Below is a small trained network, with its code and all its weights. Each question gives an input and a class and asks what happens when units are switched off, that is, made to give their printed mean instead of their output.

import numpy as np


def w(rows, s, z=0):
    codes = np.array(rows[::2]) - 128.0
    scale = np.full(codes.shape[1], s)
    scale[-1] = z or s
    return codes * scale


def f(y):
    return y / 2 * (1 + np.tanh(0.7978845608 * (y + 0.044715 * y**3)))


def log_softmax(a):
    a = a - a.max(-1, keepdims=True)
    return a - np.log(np.exp(a).sum(-1, keepdims=True))


def net(x, mask):
    res = np.array(x, float).reshape(1, 8) / 4 @ E
    y = f(res @ A[0][:, :-1].T + A[0][:, -1])
    res = res + np.where(mask, y, B[0][:, -1]) @ B[0][:, :-1]
    return log_softmax(res[-1] @ U[:, :-1].T + U[:, -1])


A, B = {}, {}
E = w([
[114,40,166,193,153],'x0',
[113,94,82,181,62],'x1',
[179,99,143,52,145],'x2',
[61,201,118,152,33],'x3',
[82,197,15,122,181],'x4',
[32,94,121,111,219],'x5',
[117,128,87,224,114],'x6',
[254,72,126,122,136],'x7',
],0.0085)
A[0] = w([
[78,136,85,104,90,90],'N0',
[57,232,90,135,169,97],'N1',
[87,144,219,64,140,39],'N2',
[109,124,150,110,129,21],'N3',
[150,114,124,130,193,20],'N4',
[235,158,130,110,111,66],'N5',
[134,100,137,216,137,2],'N6',
[135,117,145,209,144,76],'N7',
[197,143,129,111,112,67],'N8',
[126,119,86,102,67,96],'N9',
[140,94,114,87,191,77],'N10',
[157,102,126,101,249,58],'N11',
[127,112,117,127,101,52],'N12',
[191,135,116,104,86,90],'N13',
[87,191,94,132,149,20],'N14',
],0.02,0.0038)
B[0] = w([
[107,185,152,100,45,182],'N0',
[134,229,89,136,193,250],'N1',
[3,60,219,126,158,192],'N2',
[100,120,150,125,138,134],'N3',
[150,114,108,70,95,161],'N4',
[221,124,180,177,196,197],'N5',
[87,98,64,209,107,169],'N6',
[111,110,73,203,136,165],'N7',
[192,124,157,163,166,171],'N8',
[130,156,141,59,22,158],'N9',
[137,112,85,76,168,184],'N10',
[150,88,84,13,61,214],'N11',
[128,130,125,126,80,131],'N12',
[204,136,166,149,124,173],'N13',
[131,198,111,126,161,194],'N14',
],0.025,0.02)
U = w([
[97,60,75,254,127,238],'0',
[45,52,224,162,205,88],'1',
[169,23,96,79,185,183],'2',
[88,223,135,173,176,57],'3',
[219,51,213,207,177,150],'4',
[125,124,170,153,62,2],'5',
],0.0072,0.0016)

Each question gives the input, the list of numbers given to net, and the class t.
The units are the neurons (one row each of A and B). Each row of codes is followed by its name. A weight is (code - 128) times the scale printed after its matrix; where a second scale follows, it is the last column's (A, B and U).
mask holds one flag per neuron, in row order. A switched-off neuron (its flag False) gives its mean, the last column of its row in B, instead of its output. The means were averaged over made-up inputs and are rounded, as every weight is.
A unit's drop is (log p(t) with every unit on - log p(t) with that unit switched off) / (log p(t) with every unit on - log p(t) with every unit switched off).
The circuit of an input: a set's keep is (log p(t) with only the set's units on - log p(t) with every unit switched off) / (log p(t) with every unit on - log p(t) with every unit switched off). Starting from the 12 units with the biggest drops (on a tie, the unit counted first), units are removed one at a time, each time the one whose removal leaves the highest keep (on an exact tie, the one counted first), for as long as the keep stays at least 0.8.
circuit, biggest first: the units of the circuit, biggest drop first
unit that matters most: the unit with the biggest drop
top k neurons: the k neurons with the biggest drops, biggest first
drop when u is switched off: that unit's drop, to one decimal
input [1,2,-2,-4,-3,5,-1,-4], class 1: circuit, biggest first => [N2 N1]
input [-7,5,2,7,-3,-3,0,3], class 4: unit that matters most => N5
input [2,4,-2,-4,1,8,-7,-7], class 1: top 2 neurons => [N2 N3]
input [7,-6,-3,6,2,-4,-2,4], class 4: top 3 neurons => [N1 N2 N11]
input [5,5,-6,1,2,3,-8,2], class 0: circuit, biggest first => [N1 N2 N11 N5]
input [5,7,3,-3,-2,-4,-6,-3], class 4: top 4 neurons => [N11 N1 N2 N0]
input [0,0,6,5,-1,0,5,2], class 4: circuit, biggest first => [N1 N11]
input [-3,7,7,-2,3,-5,7,-4], class 5: top 2 neurons => [N1 N9]
input [-7,-3,-2,-6,-6,6,6,-7], class 1: top 2 neurons => [N2 N0]
input [4,-1,1,0,1,6,-6,-2], class 2: top 2 neurons => [N11 N10]
input [2,-7,-4,-6,4,5,-8,-5], class 2: drop when N11 is switched off => 1.8
input [-3,-4,8,-5,6,6,3,-4], class 2: drop when N11 is switched off => 1.6
input [3,3,6,8,4,-6,-8,-3], class 5: drop when N9 is switched off => 0.4
input [5,5,-6,4,0,0,8,-3], class 0: circuit, biggest first => [N6]
